Here is a tiny trained network, its code and every weight. The questions are about switching its units off for an input and a target symbol, where a switched-off unit gives its printed mean instead of its output.

import numpy as np


def w(rows, s, z=0):
    codes = np.array(rows[::2]) - 128.0
    scale = np.full(codes.shape[1], s)
    scale[-1] = z or s
    return codes * scale


def f(y):
    return y / 2 * (1 + np.tanh(0.7978845608 * (y + 0.044715 * y**3)))


def softmax(a):
    e = np.exp(a - a.max(-1, keepdims=True))
    return e / e.sum(-1, keepdims=True)


def log_softmax(a):
    a = a - a.max(-1, keepdims=True)
    return a - np.log(np.exp(a).sum(-1, keepdims=True))


def net(x, mask):
    ids = ['βγδζπτψ'.index(c) for c in x.split()]
    T = len(ids)
    res = E[ids] + P[:T]
    u = 0
    for l in range(2):
        q, k, v = (res @ M[l].T for M in (Q, K, V))
        z = softmax(np.where(np.tri(T) > 0, q @ k.T / 2**0.5, -1e9)) @ v
        res = res + np.where(mask[u], z, O[l][:, -1]) @ O[l][:, :-1]
        u += 1
        y = f(res @ A[l][:, :-1].T + A[l][:, -1])
        res = res + np.where(mask[u : u + 4], y, B[l][:, -1]) @ B[l][:, :-1]
        u += 4
    return log_softmax(res[-1] @ U[:, :-1].T + U[:, -1])


Q, K, V, O, A, B = {}, {}, {}, {}, {}, {}
E = w([
[151,55,83,22,158,191],'β',
[94,147,59,84,105,119],'γ',
[105,91,64,140,177,177],'δ',
[38,31,164,95,97,173],'ζ',
[61,123,165,125,204,113],'π',
[198,118,248,106,126,157],'τ',
[172,86,111,176,124,64],'ψ',
],0.014)
P = w([
[80,130,172,47,148,90],'0',
[2,57,130,101,165,122],'1',
[43,61,116,100,172,90],'2',
[94,95,106,119,160,91],'3',
[146,143,135,123,138,94],'4',
[213,151,149,100,121,104],'5',
[199,133,204,88,109,109],'6',
[207,127,197,83,113,119],'7',
[210,109,228,66,102,138],'8',
],0.0059)
Q[0] = w([
[195,191,202,220,108,97],'0.h1',
[146,182,58,253,51,173],'0.h1',
],0.0053)
K[0] = w([
[83,135,38,73,162,175],'0.h1',
[12,74,168,54,253,182],'0.h1',
],0.005)
V[0] = w([
[147,45,105,144,82,80],'0.h1',
[193,208,97,132,56,2],'0.h1',
],0.008)
O[0] = w([
[194,3,37,246,44,102,198],'0.h1',
[58,162,44,125,116,12,2],'0.h1',
],0.0073,0.0047)
A[0] = w([
[84,118,117,135,50,141,158],'0.n1',
[207,149,178,154,129,97,253],'0.n2',
[116,102,41,178,146,158,126],'0.n3',
[90,154,175,2,172,164,186],'0.n4',
],0.0081,0.0036)
B[0] = w([
[113,9,59,139,23,123,168],'0.n1',
[77,64,147,253,101,115,220],'0.n2',
[168,9,16,122,157,164,162],'0.n3',
[28,220,107,135,143,229,253],'0.n4',
],0.0057,0.0047)
Q[1] = w([
[71,2,120,143,202,231],'1.h1',
[111,141,47,130,126,11],'1.h1',
],0.0039)
K[1] = w([
[229,253,209,121,110,75],'1.h1',
[56,130,142,124,100,174],'1.h1',
],0.0057)
V[1] = w([
[123,141,44,48,240,118],'1.h1',
[161,127,120,13,1,151],'1.h1',
],0.0064)
O[1] = w([
[165,211,193,115,18,99,14],'1.h1',
[74,140,2,171,102,213,2],'1.h1',
],0.0087,0.0027)
A[1] = w([
[159,33,121,141,188,2,254],'1.n1',
[141,104,184,178,255,129,241],'1.n2',
[138,128,208,244,150,71,83],'1.n3',
[74,137,218,125,89,47,78],'1.n4',
],0.0051,0.003)
B[1] = w([
[152,99,113,44,101,92,254],'1.n1',
[90,144,128,153,180,46,237],'1.n2',
[157,154,44,2,172,104,166],'1.n3',
[200,112,79,24,70,132,133],'1.n4',
],0.0064,0.0075)
U = w([
[180,141,133,2,150,164,24],'β',
[48,169,99,96,175,80,101],'γ',
[112,182,76,170,91,126,254],'δ',
[108,82,135,153,87,182,69],'ζ',
[139,142,184,126,138,128,163],'π',
[121,107,111,174,191,154,144],'τ',
[136,95,89,114,125,65,122],'ψ',
],0.0096,0.0062)

Each question gives the input, a string of symbols that net reads in full, and the target symbol t.
The units are the heads (2 rows each of Q, K, V and O) and the neurons (one row each of A and B). Each row of codes is followed by its name. A weight is (code - 128) times the scale printed after its matrix; where a second scale follows, it is the last column's (O, A, B and U).
mask holds one flag per unit, layer by layer, with each layer's heads first. A switched-off unit (its flag False) gives its mean, the last column of its rows in O or B, instead of its output. The means were averaged over made-up inputs and are rounded, as every weight is.
A unit's drop is (log p(t) with every unit on - log p(t) with that unit switched off) / (log p(t) with every unit on - log p(t) with every unit switched off).
The circuit of an input: a set's keep is (log p(t) with only the set's units on - log p(t) with every unit switched off) / (log p(t) with every unit on - log p(t) with every unit switched off). Starting from all 10 units, units are removed one at a time, each time the one whose removal leaves the highest keep (on an exact tie, the one counted first), for as long as the keep stays at least 0.8.
circuit, biggest first: the units of the circuit, biggest drop first
most important unit: the unit with the biggest drop
top k neurons: the k neurons with the biggest drops, biggest first
top k neurons in layer l: the k neurons of layer l with the biggest drops, biggest first
drop when u is switched off: that unit's drop, to one decimal
input ψ ζ β ψ τ, target ψ: top 2 neurons in layer 0	0.n2, 0.n4
input π π π ζ, target β: circuit, biggest first	0.h1, 0.n2
input ζ ζ π, target π: circuit, biggest first	0.h1, 1.h1
input ψ ζ ζ, target ψ: top neuron in layer 0	0.n4
input ζ ζ τ, target τ: circuit, biggest first	1.h1, 0.h1, 0.n2
input ζ ζ γ τ β, target τ: top 2 neurons in layer 1	1.n1, 1.n3
input ζ δ ζ ζ ψ β, target ψ: top 2 neurons in layer 0	0.n4, 0.n3
input γ π γ, target δ: top 3 neurons in layer 1	1.n1, 1.n3, 1.n2
input ψ γ ψ π, target ψ: circuit, biggest first	0.h1, 0.n4, 1.n1
input ζ β π π ζ, target π: circuit, biggest first	1.h1, 0.h1, 0.n1
input δ π ζ, target π: top 2 neurons in layer 1	1.n1, 1.n3
input ψ ζ β ψ ψ ζ ζ, target ψ: top 3 neurons	0.n4, 1.n1, 0.n1
input ψ ψ ζ ζ ψ δ ψ δ, target ψ: top 3 neurons	0.n4, 1.n1, 0.n3
input ζ ζ γ ζ ζ τ π π π, target γ: most important unit	1.n2
input δ γ γ ζ ζ ζ τ, target τ: top 2 neurons in layer 1	1.n1, 1.n2
input ψ ψ τ, target ψ: top 2 neurons in layer 0	0.n4, 0.n2
input ψ γ δ, target ψ: drop when 0.n4 is switched off	0.3
input π β π, target π: drop when 1.n4 is switched off	-0.1
input ζ ζ τ ζ, target τ: drop when 1.h1 is switched off	0.9
input ζ ζ ζ τ τ ζ, target τ: top neuron in layer 0	0.n2
